Below are the code and all the weights of a small trained network. Each question names an input and a target symbol and asks about switching units off, where a switched-off unit gives its printed mean instead of its output.

import numpy as np


def w(rows, s, z=0):
    codes = np.array(rows[::2]) - 128.0
    scale = np.full(codes.shape[1], s)
    scale[-1] = z or s
    return codes * scale


def norm(h):
    return h / np.sqrt((h * h).mean(-1, keepdims=True) + 1e-5)


def f(y):
    return np.maximum(y, 0)


def softmax(a):
    e = np.exp(a - a.max(-1, keepdims=True))
    return e / e.sum(-1, keepdims=True)


def log_softmax(a):
    a = a - a.max(-1, keepdims=True)
    return a - np.log(np.exp(a).sum(-1, keepdims=True))


def net(x, mask):
    ids = ['βζλσφψ'.index(c) for c in x.split()]
    T = len(ids)
    res = E[ids] + P[:T]
    q, k, v = (norm(res) @ M[0].T for M in (Q, K, V))
    z = softmax(np.where(np.tri(T) > 0, q @ k.T / 2**0.5, -1e9)) @ v
    res = res + np.where(mask[0], z, O[0][:, -1]) @ O[0][:, :-1]
    y = f(norm(res) @ A[0][:, :-1].T + A[0][:, -1])
    res = res + np.where(mask[1:9], y, B[0][:, -1]) @ B[0][:, :-1]
    return log_softmax(norm(res)[-1] @ U[:, :-1].T + U[:, -1])


Q, K, V, O, A, B = {}, {}, {}, {}, {}, {}
E = w([
[2,96,124,176,7],'β',
[107,197,49,92,203],'ζ',
[60,57,106,166,146],'λ',
[127,212,197,98,176],'σ',
[225,153,122,216,164],'φ',
[155,112,157,103,74],'ψ',
],0.0084)
P = w([
[173,250,147,143,64],'0',
[130,153,131,109,61],'1',
[106,110,150,102,73],'2',
[102,102,151,89,102],'3',
[77,75,155,106,101],'4',
[68,58,166,95,112],'5',
[63,29,159,91,115],'6',
[52,41,170,94,132],'7',
[55,29,157,98,130],'8',
[27,17,155,101,130],'9',
],0.0025)
Q[0] = w([
[254,200,124,250,153],'head 1',
[18,36,70,32,115],'head 1',
],0.0047)
K[0] = w([
[140,95,3,100,9],'head 1',
[201,153,243,175,207],'head 1',
],0.0051)
V[0] = w([
[212,108,4,206,90],'head 1',
[95,75,79,14,103],'head 1',
],0.0041)
O[0] = w([
[54,118,90,211,134,5],'head 1',
[132,254,99,169,74,68],'head 1',
],0.0073,0.0015)
A[0] = w([
[124,149,134,122,68,166],'neuron 1',
[103,230,231,103,123,96],'neuron 2',
[156,103,33,78,255,145],'neuron 3',
[47,122,111,172,87,158],'neuron 4',
[206,122,205,136,100,254],'neuron 5',
[168,206,44,152,103,234],'neuron 6',
[121,48,94,166,114,104],'neuron 7',
[149,124,106,237,162,244],'neuron 8',
],0.0067,0.0014)
B[0] = w([
[188,111,109,176,153,183],'neuron 1',
[179,107,39,47,97,222],'neuron 2',
[190,120,203,219,105,206],'neuron 3',
[209,254,143,118,221,204],'neuron 4',
[78,109,119,158,197,254],'neuron 5',
[58,89,184,121,69,189],'neuron 6',
[97,141,149,77,151,196],'neuron 7',
[85,28,17,76,105,186],'neuron 8',
],0.0051,0.0042)
U = w([
[180,91,235,6,119,248],'β',
[90,202,59,3,243,6],'ζ',
[7,198,182,118,48,58],'λ',
[10,47,132,164,247,207],'σ',
[157,61,13,156,75,33],'φ',
[143,226,183,200,155,178],'ψ',
],0.0054,0.0019)

Each question gives the input, a string of symbols that net reads in full, and the target symbol t.
The units are the heads (2 rows each of Q, K, V and O) and the neurons (one row each of A and B). Each row of codes is followed by its name. A weight is (code - 128) times the scale printed after its matrix; where a second scale follows, it is the last column's (O, A, B and U).
mask holds one flag per unit, heads first, then neurons. A switched-off unit (its flag False) gives its mean, the last column of its rows in O or B, instead of its output. The means were averaged over made-up inputs and are rounded, as every weight is.
A unit's drop is (log p(t) with every unit on - log p(t) with that unit switched off) / (log p(t) with every unit on - log p(t) with every unit switched off).
The circuit of an input: a set's keep is (log p(t) with only the set's units on - log p(t) with every unit switched off) / (log p(t) with every unit on - log p(t) with every unit switched off). Starting from all 9 units, units are removed one at a time, each time the one whose removal leaves the highest keep (on an exact tie, the one counted first), for as long as the keep stays at least 0.8.
units of the circuit, in order: the units of the circuit, biggest drop first
top k neurons: the k neurons with the biggest drops, biggest first
drop when u is switched off: that unit's drop, to one decimal
input ψ λ ζ, target λ: units of the circuit, in order -> [neuron 6; head 1; neuron 4; neuron 3]
input λ σ β, target β: units of the circuit, in order -> [head 1; neuron 4]
input σ σ ψ σ λ λ ζ, target β: units of the circuit, in order -> [head 1; neuron 3]
input β φ β β σ β, target β: top 2 neurons -> [neuron 5; neuron 4]
input β λ β ψ λ ζ, target λ: units of the circuit, in order -> [head 1; neuron 6; neuron 4; neuron 3]
input ψ ψ ζ, target ψ: top 2 neurons -> [neuron 3; neuron 8]
input λ ζ ψ, target φ: units of the circuit, in order -> [head 1; neuron 1; neuron 5; neuron 7]
input ψ ψ φ, target σ: units of the circuit, in order -> [neuron 5; neuron 2; neuron 8]
input ζ β β β ζ σ ψ ψ σ ζ, target β: units of the circuit, in order -> [head 1; neuron 3; neuron 5]
input β ψ ψ, target φ: units of the circuit, in order -> [head 1; neuron 1; neuron 4; neuron 5]
input λ ζ σ φ, target σ: units of the circuit, in order -> [neuron 2; neuron 5; neuron 8]
input ψ ψ φ ψ, target σ: top 2 neurons -> [neuron 5; neuron 2]
input λ φ ψ ζ λ φ ψ ψ ψ, target σ: top neuron -> [neuron 2]
input φ ζ ψ φ λ ζ, target σ: drop when head 1 is switched off -> 1.1
input λ φ φ λ ζ, target σ: drop when neuron 3 is switched off -> 0.2
input ζ ζ λ λ ζ ψ σ λ, target β: drop when neuron 5 is switched off -> 0.2
input ψ λ ψ β β ζ ζ β, target ψ: drop when neuron 1 is switched off -> 0.1
